Below is a small trained network, with its code and all its weights. Each question gives an input and a class and asks what happens when units are switched off, that is, made to give their printed mean instead of their output.

import numpy as np


def w(rows, s, z=0):
    codes = np.array(rows[::2]) - 128.0
    scale = np.full(codes.shape[1], s)
    scale[-1] = z or s
    return codes * scale


def f(y):
    return np.maximum(y, 0)


def log_softmax(a):
    a = a - a.max(-1, keepdims=True)
    return a - np.log(np.exp(a).sum(-1, keepdims=True))


def net(x, mask):
    res = np.array(x, float).reshape(1, 8) / 4 @ E
    y = f(res @ A[0][:, :-1].T + A[0][:, -1])
    res = res + np.where(mask, y, B[0][:, -1]) @ B[0][:, :-1]
    return log_softmax(res[-1] @ U[:, :-1].T + U[:, -1])


A, B = {}, {}
E = w([
[109,226,133,136,2],'x0',
[127,126,127,128,126],'x1',
[126,127,130,129,130],'x2',
[80,204,237,103,192],'x3',
[22,106,114,227,135],'x4',
[202,223,61,217,199],'x5',
[128,128,127,129,125],'x6',
[50,175,30,39,161],'x7',
],0.0034)
A[0] = w([
[232,150,139,16,118,98],'n1',
[43,38,196,36,53,86],'n2',
[161,189,103,175,163,75],'n3',
[143,39,122,122,248,96],'n4',
[85,145,83,75,148,102],'n5',
[185,229,69,199,197,83],'n6',
[212,143,129,48,114,108],'n7',
[138,78,123,125,194,94],'n8',
[142,132,129,114,127,119],'n9',
[82,153,67,68,150,93],'n10',
[157,182,101,174,163,78],'n11',
[156,106,164,156,117,185],'n12',
[153,114,144,153,115,109],'n13',
[190,139,139,60,128,112],'n14',
[142,107,95,138,105,100],'n15',
[61,109,111,191,131,100],'n16',
[105,189,195,106,187,112],'n17',
[92,158,71,63,158,102],'n18',
[78,113,116,177,130,102],'n19',
[159,115,174,161,122,107],'n20',
[193,51,6,152,54,97],'n21',
[123,160,185,128,171,147],'n22',
[135,91,126,126,178,98],'n23',
[175,103,195,182,114,92],'n24',
[80,150,63,63,153,95],'n25',
[133,127,130,118,123,237],'n26',
[168,105,191,175,114,93],'n27',
[137,91,124,125,181,100],'n28',
[116,177,133,130,46,92],'n29',
[148,94,69,138,87,93],'n30',
[114,152,156,121,140,108],'n31',
[172,89,209,160,114,101],'n32',
[94,198,218,114,179,95],'n33',
[92,148,84,76,149,93],'n34',
[132,127,130,118,122,254],'n35',
[151,116,153,152,121,108],'n36',
[112,238,128,152,20,94],'n37',
[1,104,121,215,121,107],'n38',
[142,71,122,123,215,95],'n39',
[120,180,127,134,46,84],'n40',
[84,72,158,80,76,78],'n41',
[103,176,182,120,154,95],'n42',
[136,94,127,127,175,98],'n43',
],0.0071,0.0045)
B[0] = w([
[113,133,195,203,178,182],'n1',
[252,86,106,102,164,193],'n2',
[195,101,124,118,146,152],'n3',
[124,177,181,60,93,181],'n4',
[133,141,101,161,84,156],'n5',
[240,90,108,107,161,189],'n6',
[114,135,173,184,168,170],'n7',
[129,154,157,89,110,151],'n8',
[126,129,136,137,133,133],'n9',
[133,145,96,166,74,160],'n10',
[191,103,121,118,147,151],'n11',
[116,165,86,134,124,187],'n12',
[126,134,109,136,107,138],'n13',
[118,133,167,170,161,161],'n14',
[108,102,124,118,122,139],'n15',
[120,134,171,170,160,157],'n16',
[73,69,118,117,122,165],'n17',
[133,144,92,166,77,164],'n18',
[120,133,159,160,150,148],'n19',
[132,134,106,150,93,146],'n20',
[44,32,123,95,123,202],'n21',
[84,95,114,114,132,166],'n22',
[129,147,150,99,115,143],'n23',
[139,138,94,163,72,155],'n24',
[131,144,94,171,72,164],'n25',
[100,177,79,110,174,237],'n26',
[139,137,97,161,78,151],'n27',
[129,149,150,98,114,145],'n28',
[124,155,161,80,99,155],'n29',
[90,83,127,112,119,153],'n30',
[111,107,120,119,126,137],'n31',
[143,149,85,169,84,158],'n32',
[68,54,117,109,119,164],'n33',
[133,141,102,158,84,151],'n34',
[93,191,64,104,188,254],'n35',
[132,134,112,141,105,138],'n36',
[135,175,191,52,94,182],'n37',
[116,143,182,202,189,184],'n38',
[129,163,164,79,104,160],'n39',
[123,157,161,79,100,153],'n40',
[200,97,127,109,140,157],'n41',
[95,83,116,112,121,146],'n42',
[130,146,148,101,117,141],'n43',
],0.038,0.0045)
U = w([
[255,65,114,105,158,89],'0',
[103,159,94,118,157,254],'1',
[122,183,213,58,71,89],'2',
[135,144,73,213,29,88],'3',
[48,9,122,105,121,92],'4',
[113,137,222,226,188,96],'5',
],0.0064,0.004)

Each question gives the input, the list of numbers given to net, and the class t.
The units are the neurons (one row each of A and B). Each row of codes is followed by its name. A weight is (code - 128) times the scale printed after its matrix; where a second scale follows, it is the last column's (A, B and U).
mask holds one flag per neuron, in row order. A switched-off neuron (its flag False) gives its mean, the last column of its row in B, instead of its output. The means were averaged over made-up inputs and are rounded, as every weight is.
A unit's drop is (log p(t) with every unit on - log p(t) with that unit switched off) / (log p(t) with every unit on - log p(t) with every unit switched off).
The circuit of an input: a set's keep is (log p(t) with only the set's units on - log p(t) with every unit switched off) / (log p(t) with every unit on - log p(t) with every unit switched off). Starting from the 12 units with the biggest drops (on a tie, the unit counted first), units are removed one at a time, each time the one whose removal leaves the highest keep (on an exact tie, the one counted first), for as long as the keep stays at least 0.8.
units of the circuit, in order: the units of the circuit, biggest drop first
k most important neurons: the k neurons with the biggest drops, biggest first
drop when u is switched off: that unit's drop, to one decimal
input [-4,3,2,8,-7,-7,-3,-3], class 4: units of the circuit, in order => (n33)
input [-8,-7,-8,7,8,4,-4,7], class 2: 3 most important neurons => (n4; n39; n8)
input [1,-6,-5,6,0,2,-4,-1], class 4: 2 most important neurons => (n33; n17)
input [1,0,-5,5,1,-2,-4,-6], class 3: units of the circuit, in order => (n32; n24; n27)
input [-6,4,3,6,1,3,-5,2], class 2: 4 most important neurons => (n4; n21; n39; n8)
input [-2,7,3,1,-7,5,-4,2], class 5: 4 most important neurons => (n1; n7; n2; n14)
input [-5,5,-6,4,-7,-4,-1,-8], class 3: units of the circuit, in order => (n32; n24)
input [6,-8,-5,5,-1,6,-1,2], class 0: 2 most important neurons => (n6; n3)
input [-5,-2,-5,3,7,-5,-5,-7], class 3: 2 most important neurons => (n32; n24)
input [-7,7,-8,-6,-2,5,2,2], class 2: units of the circuit, in order => (n4; n39)
input [-2,6,-2,-3,-7,-2,3,2], class 5: units of the circuit, in order => (n1; n7)
input [-7,6,-3,-1,-6,-1,-2,-2], class 2: 2 most important neurons => (n4; n39)
input [-2,2,-1,7,-2,-6,2,2], class 4: 4 most important neurons => (n33; n17; n6; n22)
input [1,8,4,4,-1,7,-3,3], class 0: units of the circuit, in order => (n6)
input [7,-1,-6,3,-8,-2,-4,7], class 5: 4 most important neurons => (n1; n7; n14; n4)
input [0,7,4,0,-8,0,-3,5], class 5: 2 most important neurons => (n1; n7)
input [6,8,-8,5,4,-8,-4,2], class 0: 2 most important neurons => (n2; n41)
input [4,1,-3,-5,-5,-5,-2,-8], class 3: units of the circuit, in order => (n32; n24)
input [1,-5,2,-8,-4,6,-3,1], class 4: 2 most important neurons => (n21; n2)
input [8,3,6,4,-4,0,-4,2], class 2: units of the circuit, in order => (n37)
input [-7,1,5,1,-1,5,-6,2], class 2: units of the circuit, in order => (n4; n39)
input [-4,4,4,-7,8,-3,0,-2], class 5: drop when n14 is switched off => -0.1
input [-1,0,-5,1,-8,2,-1,-4], class 5: drop when n7 is switched off => 0.1
